Each row is followed by its class. Each block has new classes.
[-0.32  1.54  0.57 -2.73  1.05  3.60 -2.65  1.86 -0.41 -0.13 -0.01  1.12
  0.48  1.25 -1.33  0.75 -0.64 -0.68 -2.25  2.72 -0.43  0.67 -2.60 -0.13
 -0.73 -0.30 -0.26 -0.06  0.26  1.97 -0.97 -2.70  1.06] : R
[ 0.08  0.49 -0.39 -2.53  1.08  4.20 -1.81  1.87 -1.07 -1.17  0.63 -0.05
 -0.20  1.52 -0.14 -0.86 -0.42  2.11  0.58  2.29 -0.44  0.83 -2.42  2.16
 -3.14  0.13 -1.40 -0.46  1.55  1.56  0.78 -0.05 -2.01] : R
[-0.46  2.09  0.36 -1.50  2.46  3.70 -1.33 -2.43  0.07 -2.99 -1.87 -1.69
 -2.26 -0.59 -0.60 -2.01 -1.68 -0.31 -0.40 -0.26 -0.14 -0.19 -0.72  0.11
  5.04 -1.45 -1.97 -0.26 -0.82 -0.16  1.49 -1.97  0.61] : P
[-0.21 -0.09 -2.62 -0.02  0.67  1.53 -2.21 -1.45 -1.37 -0.60 -1.99 -1.58
 -1.23 -2.14 -1.19 -1.81 -2.68 -2.01  0.81 -1.42  1.17 -0.71 -0.91  0.14
  2.06 -0.82 -1.68 -1.41 -0.48  0.15  0.25  1.49 -1.51] : R
[-0.28  0.77 -0.65 -2.53 -1.98  2.17 -1.20  0.31  0.34 -1.34 -1.26 -0.59
 -2.16 -0.59 -0.12 -1.27  0.49 -2.16 -1.82  0.75  0.37 -0.82 -0.82  0.74
 -0.19 -0.38 -1.20  0.30 -0.95 -0.18 -0.79 -0.87  1.25] : R
[-0.51  2.44 -0.05 -2.60  1.25  2.03 -2.20  0.72 -1.92  0.21 -0.13  1.34
 -0.33  1.77 -0.50  0.07  1.19 -0.48 -0.50  1.26  0.11  0.33 -2.48  0.14
 -0.97 -0.05 -0.70 -0.07 -0.70  2.79 -1.12 -1.90 -1.22] : R
[-0.91  3.21  0.43 -2.60  1.29  3.36 -2.94  0.36 -0.26 -0.56  0.32  2.63
 -0.96 -0.63 -1.12 -0.53  0.39 -1.09 -0.31  2.51 -0.20  1.32 -2.50 -0.74
 -0.22 -0.22 -0.80 -0.04  0.65  1.47 -2.10 -3.47 -0.42] : R
[-1.01  2.49 -4.67 -2.03  0.81  4.73  1.51  1.73 -1.20 -1.57 -0.28 -3.29
 -3.69 -0.23 -1.02 -1.84 -2.07  1.39  0.58  2.48 -0.49  0.32 -3.34  0.32
 -0.42 -1.17 -2.32 -1.79  2.34  0.24  0.90  0.37 -2.00] : R
[-1.17  2.84  1.03 -3.16  0.27  2.44 -4.35  1.21 -1.00  0.54  0.16  2.29
 -1.93  4.22 -1.00  1.12  2.57  0.84  0.41  3.63  0.67  0.71 -2.87 -0.05
 -1.51  0.54 -1.16  0.29  0.84  3.14 -0.26 -4.68 -1.03] : R
[ 0.52  2.05 -0.79 -1.40  1.40  3.07  0.77 -1.61 -1.37 -1.19  0.42 -0.41
 -1.92 -1.15 -0.26 -2.14 -0.30 -0.58 -0.07  0.53 -0.41  0.28 -2.17  1.08
  1.99 -0.18 -1.60 -0.86  0.44  1.91  0.24 -1.54 -0.30] : P
[ 0.94  2.52 -0.75 -1.76  0.77  2.78 -1.12  2.38 -1.47 -0.41 -0.77 -0.42
 -2.72  0.92  0.16 -0.11 -1.06  1.48  1.16  2.14 -0.22  0.12 -2.21  0.17
 -0.51  0.31 -0.46 -1.79  0.55 -0.25  0.66 -1.84 -0.50] : R
[ 0.45  2.71 -1.07 -1.57  0.33  2.85 -0.71  0.14 -1.84 -1.39 -0.21 -0.50
  0.36  0.16 -0.52 -0.27 -0.78 -1.43  0.78  0.84  0.50  0.12 -2.38 -1.40
 -1.03 -0.84  0.99 -0.56  1.13  1.26  0.83 -0.32 -2.35] : R
[-0.35  0.61 -0.70 -1.13  0.07  2.02 -1.52 -0.44 -1.10  0.47 -0.06  2.30
 -2.16  1.99 -0.74 -0.01  0.18  0.77 -0.31  2.50  0.35 -0.29 -1.71  0.27
 -0.56 -0.50 -1.19 -0.61  0.74  0.66  1.65 -1.41 -1.00] : R
[-0.11  2.36 -2.03 -3.48  1.65  4.59 -3.09  2.37 -0.42 -0.41 -0.18 -0.10
 -1.52  1.91  0.18 -0.83  0.75 -0.97  0.90  3.64  0.80 -0.24 -3.39 -0.34
 -1.27 -0.20 -2.88 -0.65  0.13  1.29 -0.76 -1.69 -1.34] : R
[ 3.46  0.66 -0.84 -2.28  0.69  3.96 -3.32  2.37 -0.98 -0.09 -1.27 -2.47
 -3.59  0.97  0.22 -1.07  0.43 -0.56 -1.72  1.38  0.36  1.25 -2.60  0.11
  3.22  0.14 -2.12 -1.54 -2.18  0.45 -1.28 -2.14  1.30] : P
[-0.48  0.60  0.07 -1.28 -0.93  0.88 -0.36  3.67 -1.23 -0.08  0.61 -0.26
 -0.07  1.35 -0.18  1.58  1.02 -1.35  0.18  4.17  0.59  1.69 -1.41 -0.40
 -2.36  0.60  0.01 -0.25 -1.23  1.85 -0.54 -0.85  0.91] : R
[-0.03  0.82  0.21 -2.19  0.14  2.27  0.25  1.09 -0.44  0.13  0.25 -0.56
 -0.61  1.41 -0.48 -0.07  0.78 -0.09 -0.18  2.08 -0.38  0.19 -1.92 -1.04
 -1.54 -0.23 -1.33 -0.52  1.43  1.46 -0.39 -0.58 -2.19] : R
[ 0.89  1.17 -1.06 -1.28  0.18  2.78 -0.91 -0.50 -0.70 -0.38 -0.98 -1.36
 -2.17  3.48 -0.65 -1.02 -0.79  0.24  0.24  0.37 -0.01  0.72 -1.09 -0.28
  1.35 -0.03 -1.02 -0.56  0.75 -0.17  1.05 -0.80 -1.44] : R
[-0.36  2.06 -1.63 -2.20  0.36  3.48 -2.09  0.58 -0.82 -0.66 -1.30 -2.41
 -4.38  0.78 -0.38 -1.62 -0.05 -0.01 -0.13  1.81  0.51 -0.33 -2.41  0.47
  1.57 -0.49 -2.42 -0.80 -1.05  0.34 -2.02 -1.35  0.84] : P
[ 0.33  2.27  3.09 -2.98  0.67  3.29 -3.09  0.29  0.03 -0.90 -1.88  0.86
 -1.54  0.99  0.77  1.20  1.28 -6.18 -0.81  1.25 -0.57  0.70 -1.56 -0.30
  0.16  0.19  0.33 -0.23 -0.64  0.52 -1.17 -6.18  1.32] : R
[-0.35  1.80  0.53 -1.63  0.05  2.86 -3.03  1.22 -0.96 -0.19  1.18  1.04
 -0.96  2.73  0.10 -0.99  0.80  2.26 -4.49  2.72 -0.10  1.15 -1.74 -0.46
 -0.80 -0.39  0.28 -0.08  0.72 -1.87  1.06 -3.39 -0.57] : R
[ 0.03  2.26 -1.35 -1.90  0.20  2.36 -2.97  0.72 -1.56  1.06 -1.27  0.39
  0.05  1.70 -0.49 -0.67  1.92 -1.06 -0.33 -1.38  1.16 -0.18 -1.39 -1.60
  0.57  0.21 -1.14  0.51  0.28  0.09 -0.52 -1.18 -0.66] : R
[-0.52  2.36  0.87 -1.67  1.18  2.63 -2.82  0.91 -1.95 -0.55  0.94  1.00
 -0.54  1.99 -0.58 -0.33 -0.08  0.88 -0.53  2.96 -1.02  1.41  0.39  0.07
 -1.80 -0.33 -0.69 -1.67  0.12  1.26 -0.01 -2.74 -0.78] : R
[ 0.52  2.49  0.70 -2.02  1.27  2.28 -3.24 -1.06 -1.12 -0.08 -1.68  1.10
 -2.09  0.47 -0.94 -0.94  0.43  0.59  0.40  0.72  0.08 -0.39 -1.07 -1.62
 -0.44  0.18 -0.04  1.12  1.06  0.94  0.53 -3.21 -0.39] : R
[ 0.12  1.07 -0.16 -2.78  1.08  4.92 -1.65  0.03 -0.25 -0.52 -0.61  0.71
 -1.62  4.12  0.20 -1.82 -0.44 -3.09  0.48  1.79 -0.44  1.10 -1.42 -1.09
 -0.45  0.32 -0.04 -1.45  0.75  0.87 -0.93 -1.45 -1.21] : R
[-2.34  0.66 -0.21 -1.79  1.11  1.81 -3.11  0.93  0.56 -0.35 -0.02  0.52
 -0.31  1.48  0.27  0.03  1.17 -1.29 -0.51  1.77 -0.50 -0.09 -0.50  0.13
 -1.22 -0.08 -0.11  0.58  0.01  1.22 -0.70 -2.40 -0.26] : R
[-0.08  1.48 -0.92 -2.37 -0.15  2.11 -1.15 -0.29 -1.43  0.08 -3.83  0.30
 -2.50  0.69 -1.11 -1.73  1.05 -0.92  0.22  0.02 -0.05 -0.17 -1.09 -0.24
  0.47 -0.47 -1.48 -0.52 -0.02  0.68  0.11 -0.83 -0.53] : R
[ 0.44  1.06 -0.44 -1.33  1.30  1.53 -2.41 -0.38 -1.07 -1.30  0.00 -0.05
 -1.43  1.01 -0.47  0.25  0.10  1.41 -0.29  1.53 -0.10  0.63 -0.74 -1.02
  0.20 -0.70 -0.75 -0.64  0.34  0.55  1.96 -2.07 -1.12] : P
[-0.24  1.90 -3.78 -3.27  1.96  3.48 -0.59 -0.09 -3.07 -1.60 -2.16 -2.68
 -2.60  0.25 -1.37 -2.68 -1.93  0.30  0.66  3.41 -1.12 -0.79 -1.95 -0.65
  0.70 -0.75 -1.28 -2.29  0.82 -0.10  1.82  2.86 -2.59] : R
